Here is a tiny trained network, its code and every weight. The questions are about switching its units off for an input and a class, where a switched-off unit gives its printed mean instead of its output.

import numpy as np


def w(rows, s, z=0):
    codes = np.array(rows[::2]) - 128.0
    scale = np.full(codes.shape[1], s)
    scale[-1] = z or s
    return codes * scale


def norm(h):
    return h / np.sqrt((h * h).mean(-1, keepdims=True) + 1e-5)


def f(y):
    return np.maximum(y, 0)


def log_softmax(a):
    a = a - a.max(-1, keepdims=True)
    return a - np.log(np.exp(a).sum(-1, keepdims=True))


def net(x, mask):
    res = np.array(x, float).reshape(1, 4) / 4 @ E
    u = 0
    for l in range(2):
        y = f(norm(res) @ A[l][:, :-1].T + A[l][:, -1])
        res = res + np.where(mask[u : u + 11], y, B[l][:, -1]) @ B[l][:, :-1]
        u += 11
    return log_softmax(norm(res)[-1] @ U[:, :-1].T + U[:, -1])


A, B = {}, {}
E = w([
[254,186,66,150,162,68,166],'x0',
[128,65,87,82,4,110,135],'x1',
[160,173,148,135,90,136,15],'x2',
[161,60,82,144,150,223,130],'x3',
],0.006)
A[0] = w([
[77,177,168,119,105,56,73,97],'L0N0',
[93,152,174,134,203,114,106,54],'L0N1',
[30,134,161,146,112,136,142,34],'L0N2',
[64,121,161,120,109,162,71,53],'L0N3',
[116,93,136,123,20,100,124,121],'L0N4',
[62,103,135,114,155,142,213,54],'L0N5',
[138,92,106,129,147,231,103,2],'L0N6',
[75,140,137,123,131,61,178,93],'L0N7',
[99,140,168,144,191,155,88,23],'L0N8',
[198,172,128,142,110,80,148,120],'L0N9',
[140,160,157,121,99,158,1,72],'L0N10',
],0.014,0.0023)
B[0] = w([
[192,62,161,177,75,235,127,231],'L0N0',
[96,196,69,110,121,183,161,210],'L0N1',
[151,94,141,57,185,99,59,211],'L0N2',
[142,94,140,77,219,97,72,230],'L0N3',
[79,226,56,109,137,189,162,222],'L0N4',
[74,137,141,217,126,18,154,207],'L0N5',
[188,102,194,151,51,224,81,218],'L0N6',
[172,90,171,194,83,180,134,184],'L0N7',
[82,186,89,94,133,165,162,209],'L0N8',
[121,106,139,82,196,98,53,207],'L0N9',
[79,111,132,215,115,4,206,255],'L0N10',
],0.015,0.0091)
A[1] = w([
[202,99,173,121,76,174,146,34],'L1N0',
[112,79,134,33,177,103,79,46],'L1N1',
[125,164,111,143,158,181,118,158],'L1N2',
[195,113,201,111,94,178,147,26],'L1N3',
[138,129,152,103,159,104,65,32],'L1N4',
[117,118,141,167,83,11,179,17],'L1N5',
[253,188,81,139,125,82,139,155],'L1N6',
[173,82,99,46,188,83,87,17],'L1N7',
[96,108,61,74,48,127,127,3],'L1N8',
[116,132,95,120,185,90,132,111],'L1N9',
[101,238,63,63,124,175,174,102],'L1N10',
],0.015,0.0017)
B[1] = w([
[133,113,132,168,79,158,64,203],'L1N0',
[127,107,131,102,208,126,114,229],'L1N1',
[130,109,79,98,93,81,133,222],'L1N2',
[131,136,104,179,71,147,72,199],'L1N3',
[175,109,62,106,157,123,101,198],'L1N4',
[170,94,142,148,123,48,182,235],'L1N5',
[2,126,170,157,160,178,156,174],'L1N6',
[114,93,134,79,192,113,94,214],'L1N7',
[94,180,109,124,151,138,166,155],'L1N8',
[169,113,132,127,98,166,92,198],'L1N9',
[121,164,76,47,71,119,163,254],'L1N10',
],0.022,0.008)
U = w([
[86,73,121,74,245,132,70,158],'0',
[80,194,61,66,72,128,193,175],'1',
[124,87,171,221,131,27,198,154],'2',
[135,101,137,209,57,193,42,163],'3',
[184,104,114,102,106,86,103,182],'4',
[178,186,221,100,127,157,149,3],'5',
[178,211,200,145,155,168,156,44],'6',
[193,216,231,106,146,162,153,8],'7',
],0.012,0.0061)

Each question gives the input, the list of numbers given to net, and the class t.
The units are the neurons (one row each of A and B). Each row of codes is followed by its name. A weight is (code - 128) times the scale printed after its matrix; where a second scale follows, it is the last column's (A, B and U).
mask holds one flag per neuron, layer by layer. A switched-off neuron (its flag False) gives its mean, the last column of its row in B, instead of its output. The means were averaged over made-up inputs and are rounded, as every weight is.
A unit's drop is (log p(t) with every unit on - log p(t) with that unit switched off) / (log p(t) with every unit on - log p(t) with every unit switched off).
The circuit of an input: a set's keep is (log p(t) with only the set's units on - log p(t) with every unit switched off) / (log p(t) with every unit on - log p(t) with every unit switched off). Starting from the 12 units with the biggest drops (on a tie, the unit counted first), units are removed one at a time, each time the one whose removal leaves the highest keep (on an exact tie, the one counted first), for as long as the keep stays at least 0.8.
units of the circuit, in order: the units of the circuit, biggest drop first
top k neurons: the k neurons with the biggest drops, biggest first
k most important neurons of layer l: the k neurons of layer l with the biggest drops, biggest first
input [4,5,3,-7], class 3: units of the circuit, in order	(L0N0)
input [-6,3,4,-3], class 0: 2 most important neurons of layer 0	(L0N3, L0N2)
input [6,-4,-7,-4], class 2: 2 most important neurons of layer 0	(L0N3, L0N2)
input [5,7,-8,5], class 2: units of the circuit, in order	(L0N5, L1N5)
input [0,-6,2,7], class 3: top 2 neurons	(L0N6, L0N4)
input [4,6,7,-6], class 2: top 2 neurons	(L0N10, L0N1)
input [3,1,3,4], class 3: 3 most important neurons of layer 0	(L0N6, L0N5, L0N3)
input [-2,-7,1,-6], class 1: 3 most important neurons of layer 0	(L0N1, L0N8, L0N6)
input [7,4,7,7], class 0: 3 most important neurons of layer 0	(L0N0, L0N9, L0N5)
input [6,4,-7,8], class 3: top 3 neurons	(L0N10, L0N3, L0N4)
input [0,5,-2,5], class 1: 3 most important neurons of layer 0	(L0N4, L0N0, L0N7)
input [0,-6,-2,6], class 1: top 2 neurons	(L0N8, L0N0)
input [-8,8,6,8], class 0: top 2 neurons	(L0N3, L0N0)
input [-3,-2,-6,3], class 2: units of the circuit, in order	(L0N5)
input [-1,6,0,4], class 1: top 2 neurons	(L0N4, L0N0)
input [-5,5,-5,-8], class 3: top 2 neurons	(L0N7, L0N10)
input [7,4,-5,-1], class 0: top 2 neurons	(L0N9, L0N10)
input [6,5,-2,-4], class 0: 2 most important neurons of layer 0	(L0N9, L0N1)
input [-1,7,6,7], class 1: top 2 neurons	(L0N4, L0N0)
input [4,-2,7,-2], class 2: units of the circuit, in order	(L0N10)
input [7,1,2,-8], class 3: 2 most important neurons of layer 1	(L1N3, L1N0)
input [-1,-5,-6,8], class 3: 3 most important neurons of layer 0	(L0N6, L0N10, L0N4)
input [-4,-1,-7,-8], class 3: 4 most important neurons of layer 0	(L0N7, L0N0, L0N10, L0N2)
input [-3,-3,-5,-5], class 2: top 3 neurons	(L0N5, L0N6, L1N9)
input [6,0,6,6], class 0: top 2 neurons	(L0N9, L0N0)
input [-6,-5,-7,8], class 3: 2 most important neurons of layer 0	(L0N10, L0N6)
input [7,0,-7,5], class 0: 3 most important neurons of layer 0	(L0N10, L0N9, L0N7)
input [8,0,0,-4], class 0: units of the circuit, in order	(L0N9)
input [-3,-6,-8,-6], class 2: top 3 neurons	(L0N5, L0N4, L0N7)
